Here is a tiny trained network, its code and every weight. The questions are about switching its units off for an input and a class, where a switched-off unit gives its printed mean instead of its output.

import numpy as np


def w(rows, s, z=0):
    codes = np.array(rows[::2]) - 128.0
    scale = np.full(codes.shape[1], s)
    scale[-1] = z or s
    return codes * scale


def norm(h):
    return h / np.sqrt((h * h).mean(-1, keepdims=True) + 1e-5)


def f(y):
    return y / 2 * (1 + np.tanh(0.7978845608 * (y + 0.044715 * y**3)))


def log_softmax(a):
    a = a - a.max(-1, keepdims=True)
    return a - np.log(np.exp(a).sum(-1, keepdims=True))


def net(x, mask):
    res = np.array(x, float).reshape(1, 8) / 4 @ E
    u = 0
    for l in range(2):
        y = f(norm(res) @ A[l][:, :-1].T + A[l][:, -1])
        res = res + np.where(mask[u : u + 5], y, B[l][:, -1]) @ B[l][:, :-1]
        u += 5
    return log_softmax(norm(res)[-1] @ U[:, :-1].T + U[:, -1])


A, B = {}, {}
E = w([
[120,153,147,132,101,114,102],'x0',
[187,186,86,102,71,254,163],'x1',
[100,134,98,217,78,112,171],'x2',
[136,102,123,113,158,144,163],'x3',
[213,102,100,132,106,100,127],'x4',
[145,149,230,118,102,113,170],'x5',
[135,145,124,130,121,115,104],'x6',
[150,155,160,241,224,171,89],'x7',
],0.0069)
A[0] = w([
[99,80,127,109,124,82,111,42],'0.n0',
[161,103,119,147,107,116,139,2],'0.n1',
[111,170,123,62,57,117,139,143],'0.n2',
[254,82,99,155,89,91,102,151],'0.n3',
[56,173,78,127,112,123,50,138],'0.n4',
],0.0091,0.007)
B[0] = w([
[183,186,53,179,145,48,110,133],'0.n0',
[161,244,22,103,109,213,35,94],'0.n1',
[144,173,138,133,211,108,174,243],'0.n2',
[1,161,173,101,192,195,174,252],'0.n3',
[87,153,55,131,186,170,153,198],'0.n4',
],0.0087,0.0039)
A[1] = w([
[184,151,150,34,199,147,31,189],'1.n0',
[67,138,87,24,13,101,145,91],'1.n1',
[182,167,175,225,197,197,66,75],'1.n2',
[204,191,99,102,42,254,128,131],'1.n3',
[54,167,123,196,108,169,195,253],'1.n4',
],0.0085,0.0039)
B[1] = w([
[75,76,117,162,11,166,135,174],'1.n0',
[222,215,75,153,164,107,163,150],'1.n1',
[179,213,68,18,104,67,208,178],'1.n2',
[141,71,171,207,194,50,30,184],'1.n3',
[90,67,144,79,81,155,111,254],'1.n4',
],0.011,0.0093)
U = w([
[217,243,51,65,183,89,215,31],'0',
[168,74,158,219,214,58,30,215],'1',
[54,123,168,51,162,206,124,92],'2',
[114,102,130,94,111,155,136,219],'3',
[118,92,124,97,100,159,124,192],'4',
[104,91,141,88,123,155,139,124],'5',
[104,50,116,124,1,159,134,3],'6',
[130,108,134,128,130,168,126,176],'7',
],0.0097,0.0046)

Each question gives the input, the list of numbers given to net, and the class t.
The units are the neurons (one row each of A and B). Each row of codes is followed by its name. A weight is (code - 128) times the scale printed after its matrix; where a second scale follows, it is the last column's (A, B and U).
mask holds one flag per neuron, layer by layer. A switched-off neuron (its flag False) gives its mean, the last column of its row in B, instead of its output. The means were averaged over made-up inputs and are rounded, as every weight is.
A unit's drop is (log p(t) with every unit on - log p(t) with that unit switched off) / (log p(t) with every unit on - log p(t) with every unit switched off).
The circuit of an input: a set's keep is (log p(t) with only the set's units on - log p(t) with every unit switched off) / (log p(t) with every unit on - log p(t) with every unit switched off). Starting from all 10 units, units are removed one at a time, each time the one whose removal leaves the highest keep (on an exact tie, the one counted first), for as long as the keep stays at least 0.8.
circuit, biggest first: the units of the circuit, biggest drop first
most important unit: the unit with the biggest drop
top k neurons: the k neurons with the biggest drops, biggest first
k most important neurons of layer l: the k neurons of layer l with the biggest drops, biggest first
input [8,8,6,-6,2,-7,-4,5], class 1: circuit, biggest first => (1.n3)
input [5,-8,-1,4,2,4,8,-4], class 1: top 2 neurons => (1.n2; 1.n4)
input [-4,-5,8,-4,2,0,-2,4], class 6: top 3 neurons => (1.n3; 1.n4; 0.n2)
input [1,8,-5,-2,5,-6,-2,8], class 0: 2 most important neurons of layer 1 => (1.n2; 1.n4)
input [-4,5,1,5,3,4,0,2], class 1: top 4 neurons => (1.n3; 0.n2; 1.n0; 0.n4)
input [-7,-6,-8,-6,-2,0,5,2], class 6: circuit, biggest first => (1.n0; 0.n3)
input [6,-2,5,3,-7,-2,-7,8], class 0: 2 most important neurons of layer 1 => (1.n2; 1.n0)
input [-3,-2,-6,-4,3,-2,5,0], class 6: top 2 neurons => (1.n0; 0.n2)
input [0,0,-8,-5,6,4,-6,0], class 6: top 2 neurons => (1.n0; 0.n4)
input [3,0,-5,-1,6,-3,5,-7], class 0: top 2 neurons => (1.n1; 1.n4)
input [3,8,5,4,4,0,3,3], class 1: 2 most important neurons of layer 1 => (1.n3; 1.n0)
input [-5,-6,-8,-1,2,-4,4,1], class 6: top 2 neurons => (1.n0; 1.n3)
input [-7,8,-5,0,7,3,4,4], class 1: top 4 neurons => (1.n3; 0.n2; 0.n4; 1.n4)
input [-6,8,-8,7,6,0,-7,6], class 1: top 4 neurons => (1.n3; 0.n2; 1.n4; 0.n4)
input [-2,-2,-1,-2,6,0,2,-5], class 2: top 2 neurons => (0.n3; 0.n2)
input [1,3,2,4,1,1,6,-6], class 0: most important unit => 1.n1
input [-6,-2,3,2,-8,8,1,-8], class 0: top 3 neurons => (1.n1; 0.n3; 1.n0)
input [5,3,5,0,-1,2,-3,7], class 0: 2 most important neurons of layer 1 => (1.n2; 1.n0)
input [-1,-2,-6,-3,-2,0,1,6], class 0: 2 most important neurons of layer 1 => (1.n2; 1.n4)
input [1,-2,0,-4,6,-4,-8,5], class 5: circuit, biggest first => (0.n3)
input [-6,-3,8,-4,-2,-5,1,4], class 6: 3 most important neurons of layer 1 => (1.n4; 1.n3; 1.n1)
